Below is a small trained network, with its code and all its weights. Each question gives an input and a target symbol and asks what happens when units are switched off, that is, made to give their printed mean instead of their output.

import numpy as np


def w(rows, s, z=0):
    codes = np.array(rows[::2]) - 128.0
    scale = np.full(codes.shape[1], s)
    scale[-1] = z or s
    return codes * scale


def norm(h):
    return h / np.sqrt((h * h).mean(-1, keepdims=True) + 1e-5)


def f(y):
    return np.maximum(y, 0)


def softmax(a):
    e = np.exp(a - a.max(-1, keepdims=True))
    return e / e.sum(-1, keepdims=True)


def log_softmax(a):
    a = a - a.max(-1, keepdims=True)
    return a - np.log(np.exp(a).sum(-1, keepdims=True))


def net(x, mask):
    ids = ['αδηλξσφψ'.index(c) for c in x.split()]
    T = len(ids)
    res = E[ids] + P[:T]
    u = 0
    for l in range(2):
        q, k, v = (norm(res) @ M[l].T for M in (Q, K, V))
        z = softmax(np.where(np.tri(T) > 0, q @ k.T / 4**0.5, -1e9)) @ v
        res = res + np.where(mask[u], z, O[l][:, -1]) @ O[l][:, :-1]
        u += 1
        y = f(norm(res) @ A[l][:, :-1].T + A[l][:, -1])
        res = res + np.where(mask[u : u + 8], y, B[l][:, -1]) @ B[l][:, :-1]
        u += 8
    return log_softmax(norm(res)[-1] @ U[:, :-1].T + U[:, -1])


Q, K, V, O, A, B = {}, {}, {}, {}, {}, {}
E = w([
[167,152,202,153,178],'α',
[94,75,118,131,70],'δ',
[95,253,146,123,110],'η',
[122,125,57,122,156],'λ',
[109,133,96,150,167],'ξ',
[132,128,103,105,133],'σ',
[113,140,108,113,144],'φ',
[86,117,72,184,156],'ψ',
],0.016)
P = w([
[104,96,149,70,235],'0',
[82,175,31,143,142],'1',
[52,144,72,164,115],'2',
[52,153,107,167,107],'3',
[58,150,136,170,112],'4',
[68,147,132,183,112],'5',
[101,149,116,221,115],'6',
[93,132,128,227,112],'7',
[104,131,123,254,106],'8',
],0.009)
Q[0] = w([
[158,20,52,45,153],'0.h1',
[144,59,255,129,36],'0.h1',
[67,167,130,203,176],'0.h1',
[97,75,119,122,156],'0.h1',
],0.0069)
K[0] = w([
[106,232,131,85,53],'0.h1',
[254,89,94,104,16],'0.h1',
[118,86,179,63,169],'0.h1',
[121,152,157,59,91],'0.h1',
],0.0075)
V[0] = w([
[91,247,173,147,159],'0.h1',
[140,136,144,49,178],'0.h1',
[94,137,73,190,195],'0.h1',
[124,146,137,129,132],'0.h1',
],0.015)
O[0] = w([
[2,226,243,131,87,178],'0.h1',
[104,59,184,70,175,146],'0.h1',
[126,191,126,175,246,244],'0.h1',
[108,147,149,127,120,133],'0.h1',
],0.0099,0.011)
A[0] = w([
[121,204,127,144,130,20],'0.n1',
[140,150,97,137,136,184],'0.n2',
[158,121,168,169,174,222],'0.n3',
[63,94,60,86,116,154],'0.n4',
[143,114,85,154,1,119],'0.n5',
[145,229,98,77,106,52],'0.n6',
[28,112,86,131,96,5],'0.n7',
[115,173,155,66,95,160],'0.n8',
],0.019,0.0023)
B[0] = w([
[156,84,142,190,121,254],'0.n1',
[99,137,117,121,104,181],'0.n2',
[89,112,89,129,66,232],'0.n3',
[169,82,89,164,98,160],'0.n4',
[70,166,197,254,162,174],'0.n5',
[129,115,70,71,127,156],'0.n6',
[152,117,31,51,99,207],'0.n7',
[102,141,92,160,103,166],'0.n8',
],0.021,0.0097)
Q[1] = w([
[41,104,106,174,218],'1.h1',
[93,125,65,174,224],'1.h1',
[182,136,233,55,149],'1.h1',
[87,151,10,129,147],'1.h1',
],0.012)
K[1] = w([
[201,93,254,32,192],'1.h1',
[143,108,169,34,236],'1.h1',
[195,249,49,199,125],'1.h1',
[51,26,90,75,198],'1.h1',
],0.0094)
V[1] = w([
[40,194,135,77,230],'1.h1',
[70,144,229,39,20],'1.h1',
[141,12,242,74,234],'1.h1',
[99,82,96,8,80],'1.h1',
],0.015)
O[1] = w([
[48,68,158,84,86,246],'1.h1',
[122,160,95,159,2,121],'1.h1',
[215,48,186,111,87,194],'1.h1',
[172,182,179,145,120,172],'1.h1',
],0.02,0.011)
A[1] = w([
[119,148,165,93,38,86],'1.n1',
[182,146,151,157,124,90],'1.n2',
[200,163,141,91,116,3],'1.n3',
[127,155,76,73,209,181],'1.n4',
[176,102,64,6,173,133],'1.n5',
[116,202,96,114,142,102],'1.n6',
[152,115,193,123,178,151],'1.n7',
[146,66,169,98,207,212],'1.n8',
],0.023,0.0033)
B[1] = w([
[229,136,51,123,243,251],'1.n1',
[69,117,194,140,94,161],'1.n2',
[97,253,180,88,79,143],'1.n3',
[254,3,56,143,129,192],'1.n4',
[61,227,216,42,221,174],'1.n5',
[100,254,171,118,76,147],'1.n6',
[133,197,72,94,128,198],'1.n7',
[117,195,68,123,13,252],'1.n8',
],0.02,0.013)
U = w([
[200,41,162,87,91,1],'α',
[70,86,87,121,233,48],'δ',
[150,190,252,105,85,88],'η',
[198,205,134,149,231,103],'λ',
[156,113,63,170,53,161],'ξ',
[44,88,175,75,111,125],'σ',
[66,197,163,236,133,195],'φ',
[137,162,69,1,99,237],'ψ',
],0.0088,0.0048)

Each question gives the input, a string of symbols that net reads in full, and the target symbol t.
The units are the heads (4 rows each of Q, K, V and O) and the neurons (one row each of A and B). Each row of codes is followed by its name. A weight is (code - 128) times the scale printed after its matrix; where a second scale follows, it is the last column's (O, A, B and U).
mask holds one flag per unit, layer by layer, with each layer's heads first. A switched-off unit (its flag False) gives its mean, the last column of its rows in O or B, instead of its output. The means were averaged over made-up inputs and are rounded, as every weight is.
A unit's drop is (log p(t) with every unit on - log p(t) with that unit switched off) / (log p(t) with every unit on - log p(t) with every unit switched off).
The circuit of an input: a set's keep is (log p(t) with only the set's units on - log p(t) with every unit switched off) / (log p(t) with every unit on - log p(t) with every unit switched off). Starting from the 12 units with the biggest drops (on a tie, the unit counted first), units are removed one at a time, each time the one whose removal leaves the highest keep (on an exact tie, the one counted first), for as long as the keep stays at least 0.8.
circuit, biggest first: the units of the circuit, biggest drop first
k most important neurons: the k neurons with the biggest drops, biggest first
k most important neurons of layer l: the k neurons of layer l with the biggest drops, biggest first
drop of u: that unit's drop, to one decimal
input δ δ σ ξ δ δ φ, target λ: most important neuron of layer 0 => [0.n4]
input σ α α ψ, target η: circuit, biggest first => [0.h1, 1.h1, 1.n1]
input ξ η φ ξ α η, target σ: circuit, biggest first => [1.h1, 0.h1, 1.n1]
input α σ α ξ δ σ α α α, target φ: 2 most important neurons of layer 1 => [1.n4, 1.n8]
input δ σ δ δ δ ξ α, target λ: 3 most important neurons => [0.n4, 1.n5, 1.n4]
input φ ξ α α α λ, target α: 3 most important neurons => [0.n1, 0.n7, 1.n8]
input ξ ξ λ, target σ: circuit, biggest first => [0.h1, 1.n1, 1.h1]
input ξ δ δ δ, target σ: 2 most important neurons of layer 1 => [1.n1, 1.n4]
input ξ δ δ η, target σ: circuit, biggest first => [0.h1, 1.h1, 1.n1]
input η σ ξ φ η δ η α ψ, target φ: circuit, biggest first => [0.h1, 1.n4]
input η δ δ φ, target φ: circuit, biggest first => [0.h1, 0.n8, 1.n8]
input φ η δ η σ λ η δ ξ, target α: circuit, biggest first => [0.h1, 1.h1, 0.n1, 1.n8]
input φ δ α δ σ σ α δ α, target α: circuit, biggest first => [0.h1, 1.h1, 1.n8, 0.n1]
input η η α, target φ: circuit, biggest first => [0.h1]
input δ δ δ ξ λ ξ, target λ: 2 most important neurons => [0.n4, 1.n5]
input ψ δ δ δ δ φ σ φ, target δ: circuit, biggest first => [0.h1, 1.h1]
input ξ ξ α, target σ: circuit, biggest first => [1.h1, 0.h1, 1.n1]
input φ λ φ ξ α φ δ α δ, target α: 2 most important neurons => [0.n7, 1.n8]
input ξ δ δ α α δ η α, target σ: 2 most important neurons => [0.n3, 1.n1]
input ψ α δ α δ ξ ψ ψ λ, target δ: circuit, biggest first => [1.h1]
input δ σ α δ η σ η, target λ: circuit, biggest first => [1.h1, 0.h1]
input φ ξ α ψ δ ψ, target α: 3 most important neurons => [0.n7, 0.n1, 1.n8]
input δ δ ξ η ξ η λ, target λ: 2 most important neurons => [0.n4, 1.n5]
input δ ξ σ ψ δ δ δ, target φ: 2 most important neurons => [0.n5, 1.n1]
input φ δ σ α α α σ, target α: 3 most important neurons => [0.n7, 0.n1, 1.n8]
input δ δ λ ξ η, target λ: 2 most important neurons => [1.n5, 0.n4]
input δ σ σ α α λ σ φ, target λ: circuit, biggest first => [1.h1]
input ξ δ ξ δ δ, target σ: 2 most important neurons => [0.n1, 0.n7]
input ξ α ξ η δ σ, target σ: drop of 1.n6 => 0.0
input σ σ η α δ δ δ δ, target η: drop of 0.n7 => 0.2
